Here is a tiny trained network, its code and every weight. The questions are about switching its units off for an input and a target symbol, where a switched-off unit gives its printed mean instead of its output.

import numpy as np


def w(rows, s, z=0):
    codes = np.array(rows[::2]) - 128.0
    scale = np.full(codes.shape[1], s)
    scale[-1] = z or s
    return codes * scale


def f(y):
    return np.maximum(y, 0)


def softmax(a):
    e = np.exp(a - a.max(-1, keepdims=True))
    return e / e.sum(-1, keepdims=True)


def log_softmax(a):
    a = a - a.max(-1, keepdims=True)
    return a - np.log(np.exp(a).sum(-1, keepdims=True))


def net(x, mask):
    ids = ['αβγδεζηθλμξπσφψω'.index(c) for c in x.split()]
    T = len(ids)
    res = E[ids] + P[:T]
    u = 0
    for l in range(2):
        r = res
        for j in range(3):
            rows = slice(2 * j, 2 * j + 2)
            q, k, v = (r @ M[l][rows].T for M in (Q, K, V))
            z = softmax(np.where(np.tri(T) > 0, q @ k.T / 2**0.5, -1e9)) @ v
            o = O[l][rows]
            res = res + np.where(mask[u + j], z, o[:, -1]) @ o[:, :-1]
        u += 3
        y = f(res @ A[l][:, :-1].T + A[l][:, -1])
        res = res + np.where(mask[u : u + 12], y, B[l][:, -1]) @ B[l][:, :-1]
        u += 12
    return log_softmax(res[-1] @ U[:, :-1].T + U[:, -1])


Q, K, V, O, A, B = {}, {}, {}, {}, {}, {}
E = w([
[106,102,134,165],'α',
[76,119,136,165],'β',
[163,95,145,142],'γ',
[89,101,140,172],'δ',
[4,95,126,193],'ε',
[79,102,165,200],'ζ',
[105,107,81,153],'η',
[132,162,120,139],'θ',
[50,107,65,135],'λ',
[50,88,92,114],'μ',
[106,95,138,168],'ξ',
[110,130,103,126],'π',
[229,83,172,205],'σ',
[185,94,98,100],'φ',
[102,116,127,156],'ψ',
[147,184,125,137],'ω',
],0.019)
P = w([
[101,248,115,125],'0',
[91,144,183,93],'1',
[138,112,97,160],'2',
[129,143,98,149],'3',
[99,132,213,78],'4',
[153,93,100,162],'5',
[137,155,109,155],'6',
[121,121,240,77],'7',
[163,78,100,163],'8',
[127,162,113,167],'9',
[33,139,187,42],'10',
],0.014)
Q[0] = w([
[76,75,118,169],'0.h1',
[49,105,113,190],'0.h1',
[135,172,151,112],'0.h2',
[109,127,209,71],'0.h2',
[152,152,85,170],'0.h3',
[127,7,143,125],'0.h3',
],0.012)
K[0] = w([
[135,140,91,113],'0.h1',
[139,110,165,119],'0.h1',
[78,144,142,180],'0.h2',
[105,250,112,115],'0.h2',
[102,64,181,120],'0.h3',
[157,170,146,185],'0.h3',
],0.017)
V[0] = w([
[146,168,126,192],'0.h1',
[242,33,145,137],'0.h1',
[93,141,166,171],'0.h2',
[127,134,1,86],'0.h2',
[97,152,91,21],'0.h3',
[218,57,82,246],'0.h3',
],0.0093)
O[0] = w([
[126,80,254,183,179],'0.h1',
[180,78,57,37,28],'0.h1',
[97,113,189,139,229],'0.h2',
[83,210,31,33,53],'0.h2',
[82,145,123,160,3],'0.h3',
[50,67,71,75,165],'0.h3',
],0.0075,0.0059)
A[0] = w([
[102,90,210,173,117],'0.n1',
[32,113,153,46,111],'0.n2',
[205,174,157,102,198],'0.n3',
[149,55,32,146,49],'0.n4',
[95,75,100,83,122],'0.n5',
[129,124,155,102,207],'0.n6',
[108,228,109,186,1],'0.n7',
[41,1,99,154,74],'0.n8',
[60,47,210,125,170],'0.n9',
[46,124,47,121,104],'0.n10',
[208,96,144,94,89],'0.n11',
[146,110,118,42,169],'0.n12',
],0.0099,0.0046)
B[0] = w([
[199,207,84,17,239],'0.n1',
[183,91,196,136,164],'0.n2',
[100,2,119,217,137],'0.n3',
[96,55,114,41,145],'0.n4',
[150,220,167,66,148],'0.n5',
[75,131,175,213,146],'0.n6',
[93,188,146,148,157],'0.n7',
[167,138,81,162,217],'0.n8',
[123,207,79,67,253],'0.n9',
[141,152,158,133,148],'0.n10',
[28,177,135,110,137],'0.n11',
[39,218,78,218,132],'0.n12',
],0.0059,0.021)
Q[1] = w([
[114,79,245,2],'1.h1',
[167,208,101,204],'1.h1',
[236,158,57,145],'1.h2',
[121,141,47,189],'1.h2',
[98,192,149,100],'1.h3',
[153,137,221,204],'1.h3',
],0.0086)
K[1] = w([
[103,113,48,127],'1.h1',
[172,117,135,180],'1.h1',
[178,89,95,75],'1.h2',
[142,2,97,45],'1.h2',
[104,215,243,157],'1.h3',
[166,28,167,207],'1.h3',
],0.0091)
V[1] = w([
[51,139,127,85],'1.h1',
[109,78,149,138],'1.h1',
[222,69,128,219],'1.h2',
[1,146,55,171],'1.h2',
[137,195,237,160],'1.h3',
[112,106,176,56],'1.h3',
],0.0085)
O[1] = w([
[94,158,19,64,139],'1.h1',
[226,154,138,166,94],'1.h1',
[108,91,232,67,69],'1.h2',
[3,94,127,231,151],'1.h2',
[168,148,143,156,254],'1.h3',
[96,204,31,36,111],'1.h3',
],0.0066,0.031)
A[1] = w([
[156,71,74,190,145],'1.n1',
[230,154,114,160,142],'1.n2',
[106,154,95,78,148],'1.n3',
[196,62,155,105,173],'1.n4',
[92,229,132,164,149],'1.n5',
[147,64,5,58,193],'1.n6',
[161,254,87,147,143],'1.n7',
[172,229,172,184,118],'1.n8',
[138,153,50,164,178],'1.n9',
[141,115,180,147,128],'1.n10',
[80,164,214,91,254],'1.n11',
[93,155,85,206,149],'1.n12',
],0.008,0.0073)
B[1] = w([
[48,253,139,76,146],'1.n1',
[40,140,106,89,177],'1.n2',
[86,179,173,186,149],'1.n3',
[55,238,141,136,144],'1.n4',
[179,81,101,93,234],'1.n5',
[159,189,212,190,163],'1.n6',
[124,64,98,131,250],'1.n7',
[149,84,91,88,227],'1.n8',
[97,83,120,150,199],'1.n9',
[207,235,115,121,135],'1.n10',
[76,100,240,73,160],'1.n11',
[163,106,181,158,209],'1.n12',
],0.0067,0.024)
U = w([
[94,48,126,42,126],'α',
[202,36,105,75,65],'β',
[85,120,141,68,141],'γ',
[132,47,98,37,121],'δ',
[207,111,2,175,23],'ε',
[204,81,33,4,134],'ζ',
[24,61,155,98,166],'η',
[198,55,170,106,94],'θ',
[48,101,123,143,43],'λ',
[118,126,109,159,108],'μ',
[104,76,106,49,124],'ξ',
[138,97,138,136,152],'π',
[106,226,140,52,150],'σ',
[24,135,142,103,161],'φ',
[148,62,139,79,254],'ψ',
[230,74,188,117,186],'ω',
],0.0091,0.0075)

Each question gives the input, a string of symbols that net reads in full, and the target symbol t.
The units are the heads (2 rows each of Q, K, V and O) and the neurons (one row each of A and B). Each row of codes is followed by its name. A weight is (code - 128) times the scale printed after its matrix; where a second scale follows, it is the last column's (O, A, B and U).
mask holds one flag per unit, layer by layer, with each layer's heads first. A switched-off unit (its flag False) gives its mean, the last column of its rows in O or B, instead of its output. The means were averaged over made-up inputs and are rounded, as every weight is.
A unit's drop is (log p(t) with every unit on - log p(t) with that unit switched off) / (log p(t) with every unit on - log p(t) with every unit switched off).
The circuit of an input: a set's keep is (log p(t) with only the set's units on - log p(t) with every unit switched off) / (log p(t) with every unit on - log p(t) with every unit switched off). Starting from the 12 units with the biggest drops (on a tie, the unit counted first), units are removed one at a time, each time the one whose removal leaves the highest keep (on an exact tie, the one counted first), for as long as the keep stays at least 0.8.
units of the circuit, in order: the units of the circuit, biggest drop first
unit that matters most: the unit with the biggest drop
top k neurons: the k neurons with the biggest drops, biggest first
k most important neurons of layer l: the k neurons of layer l with the biggest drops, biggest first
heads that matter: for each layer, one digit per head in row order, 1 if its drop is at least 0.15 and else 0, layers parted by /
input ζ ζ ζ ε ψ ε, target ε: units of the circuit, in order -> [0.n8]
input ζ θ ζ ζ λ, target ζ: units of the circuit, in order -> [1.h2, 0.h3, 1.n6, 1.n12]
input ε ζ η, target η: units of the circuit, in order -> [0.n1, 0.n9, 1.h2, 0.h2]
input ε ψ ε ω, target ω: units of the circuit, in order -> [0.h3, 0.h1, 1.h3]
input σ ε δ ζ ε ψ ε δ δ ω, target ω: units of the circuit, in order -> [0.n9, 1.h1]
input η ε σ ζ ζ ε ε λ β ω μ, target η: top 4 neurons -> [0.n1, 1.n11, 0.n9, 0.n5]
input σ ζ ε δ ε ε λ ε ε σ, target σ: units of the circuit, in order -> [1.n4, 1.n2, 1.h2, 1.n5]
input ζ φ ε ζ δ δ ω ζ ζ ζ σ, target ζ: heads that matter -> 110 / 010
input ω ε ε η ε ξ ε ε η, target η: units of the circuit, in order -> [0.n1, 0.n9, 0.h2, 1.h3]
input η ζ σ δ ε ζ ψ β, target η: 4 most important neurons of layer 0 -> [0.n1, 0.n9, 0.n5, 0.n8]
input ζ ω ε ε β ε ε σ ζ ε δ, target ζ: 2 most important neurons of layer 0 -> [0.n1, 0.n9]
input σ ε α β σ θ, target σ: units of the circuit, in order -> [1.h2, 1.n5, 1.n4, 1.n2]
input σ ζ ζ α ε ε ε δ δ ψ ψ, target σ: heads that matter -> 001 / 011
input σ ε α ε ε, target σ: unit that matters most -> 1.h3
input ζ ε ε σ ζ η, target σ: heads that matter -> 000 / 010
input ε η ε ε θ β ζ λ, target ε: heads that matter -> 100 / 010
input ε ζ β ζ ζ ζ, target ζ: heads that matter -> 010 / 010
input ε λ η α ε ζ μ ξ, target ε: top 2 neurons -> [0.n1, 0.n7]
input ω ε ε η ζ η ε η ε π α, target ω: heads that matter -> 101 / 001
input ε λ ω ζ ζ σ η, target σ: unit that matters most -> 1.h2
input ε σ ψ, target σ: top 2 neurons -> [1.n4, 1.n5]
input ζ ζ ζ ε ψ ε ε θ ε ζ γ, target ζ: top 2 neurons -> [0.n1, 0.n9]
input ε α ψ ζ ω, target ε: 2 most important neurons of layer 0 -> [0.n1, 0.n7]
